Below is a small trained network, with its code and all its weights. Each question gives an input and a class and asks what happens when units are switched off, that is, made to give their printed mean instead of their output.

import numpy as np


def w(rows, s, z=0):
    codes = np.array(rows[::2]) - 128.0
    scale = np.full(codes.shape[1], s)
    scale[-1] = z or s
    return codes * scale


def norm(h):
    return h / np.sqrt((h * h).mean(-1, keepdims=True) + 1e-5)


def f(y):
    return np.maximum(y, 0)


def log_softmax(a):
    a = a - a.max(-1, keepdims=True)
    return a - np.log(np.exp(a).sum(-1, keepdims=True))


def net(x, mask):
    res = np.array(x, float).reshape(1, 4) / 4 @ E
    u = 0
    for l in range(4):
        y = f(norm(res) @ A[l][:, :-1].T + A[l][:, -1])
        res = res + np.where(mask[u : u + 6], y, B[l][:, -1]) @ B[l][:, :-1]
        u += 6
    return log_softmax(norm(res)[-1] @ U[:, :-1].T + U[:, -1])


A, B = {}, {}
E = w([
[201,131,62,134,75,89],'x0',
[74,2,75,36,113,165],'x1',
[154,136,110,153,218,37],'x2',
[197,119,225,81,140,109],'x3',
],0.0046)
A[0] = w([
[116,106,55,118,130,43,100],'L0N0',
[115,74,138,150,88,148,130],'L0N1',
[218,112,123,85,174,125,58],'L0N2',
[134,85,76,115,122,20,8],'L0N3',
[137,153,255,151,89,98,92],'L0N4',
[90,163,155,179,164,198,163],'L0N5',
],0.0056,0.0011)
B[0] = w([
[179,155,156,145,156,141,202],'L0N0',
[162,134,86,140,123,139,178],'L0N1',
[78,127,175,119,135,146,196],'L0N2',
[112,115,135,164,213,163,197],'L0N3',
[99,151,108,97,166,155,253],'L0N4',
[88,255,63,111,177,163,230],'L0N5',
],0.0092,0.0031)
A[1] = w([
[213,139,186,166,101,40,165],'L1N0',
[101,49,144,182,253,86,179],'L1N1',
[56,161,32,120,137,40,52],'L1N2',
[146,157,152,63,195,21,149],'L1N3',
[121,208,204,112,103,87,10],'L1N4',
[191,133,226,68,96,94,155],'L1N5',
],0.0055,0.0011)
B[1] = w([
[115,160,39,119,84,142,174],'L1N0',
[225,117,134,117,94,181,254],'L1N1',
[77,222,103,113,163,185,188],'L1N2',
[39,58,80,227,96,255,228],'L1N3',
[85,206,128,106,179,199,188],'L1N4',
[47,118,40,145,161,162,189],'L1N5',
],0.0058,0.0038)
A[2] = w([
[118,60,112,107,90,223,109],'L2N0',
[42,87,145,103,9,148,254],'L2N1',
[89,61,211,135,165,177,243],'L2N2',
[218,70,56,158,167,171,3],'L2N3',
[255,125,69,30,99,134,119],'L2N4',
[96,183,179,87,130,190,190],'L2N5',
],0.0061,0.0009)
B[2] = w([
[160,113,125,156,142,2,240],'L2N0',
[177,164,213,162,191,60,191],'L2N1',
[199,92,95,225,55,128,209],'L2N2',
[63,106,190,140,162,162,216],'L2N3',
[147,234,106,108,131,109,175],'L2N4',
[74,212,74,5,172,134,255],'L2N5',
],0.0065,0.0048)
A[3] = w([
[153,166,155,123,91,105,155],'L3N0',
[167,153,72,124,210,203,205],'L3N1',
[172,83,150,91,130,6,123],'L3N2',
[203,167,138,103,40,113,179],'L3N3',
[126,101,183,175,140,230,136],'L3N4',
[146,4,253,8,65,73,2],'L3N5',
],0.0056,0.003)
B[3] = w([
[165,55,134,185,163,127,141],'L3N0',
[22,137,61,58,101,230,255],'L3N1',
[184,253,68,181,136,82,159],'L3N2',
[116,81,118,187,209,48,146],'L3N3',
[137,161,174,35,18,76,168],'L3N4',
[154,165,64,160,167,80,141],'L3N5',
],0.0054,0.0076)
U = w([
[29,193,57,96,148,246,180],'0',
[174,1,174,177,93,209,134],'1',
[210,136,115,183,130,4,145],'2',
[133,112,245,72,41,91,3],'3',
],0.0097,0.0055)

Each question gives the input, the list of numbers given to net, and the class t.
The units are the neurons (one row each of A and B). Each row of codes is followed by its name. A weight is (code - 128) times the scale printed after its matrix; where a second scale follows, it is the last column's (A, B and U).
mask holds one flag per neuron, layer by layer. A switched-off neuron (its flag False) gives its mean, the last column of its row in B, instead of its output. The means were averaged over made-up inputs and are rounded, as every weight is.
A unit's drop is (log p(t) with every unit on - log p(t) with that unit switched off) / (log p(t) with every unit on - log p(t) with every unit switched off).
unit that matters most: the unit with the biggest drop
top k neurons: the k neurons with the biggest drops, biggest first
k most important neurons of layer l: the k neurons of layer l with the biggest drops, biggest first
drop of u: that unit's drop, to one decimal
input [7,4,2,3], class 1: unit that matters most : L2N5
input [1,5,0,0], class 2: top 3 neurons : (L2N0 L0N5 L2N5)
input [8,7,2,8], class 1: 2 most important neurons of layer 1 : (L1N5 L1N3)
input [3,8,7,-1], class 1: top 3 neurons : (L0N5 L2N5 L0N3)
input [4,4,-1,4], class 2: top 2 neurons : (L2N0 L0N5)
input [6,6,-7,-8], class 2: top 3 neurons : (L2N0 L0N5 L2N1)
input [2,1,2,4], class 1: 2 most important neurons of layer 2 : (L2N2 L2N0)
input [1,5,-6,-7], class 2: top 2 neurons : (L2N0 L0N5)
input [-2,7,-5,-5], class 2: top 4 neurons : (L2N0 L0N5 L2N1 L3N1)
input [3,2,1,1], class 1: 3 most important neurons of layer 0 : (L0N5 L0N3 L0N4)
input [0,7,-2,-2], class 2: drop of L0N5 : 0.2
input [6,3,5,4], class 1: drop of L1N3 : 0.1
input [6,2,-6,-7], class 2: drop of L0N5 : 0.6
input [8,8,-6,-8], class 2: drop of L0N1 : -0.1
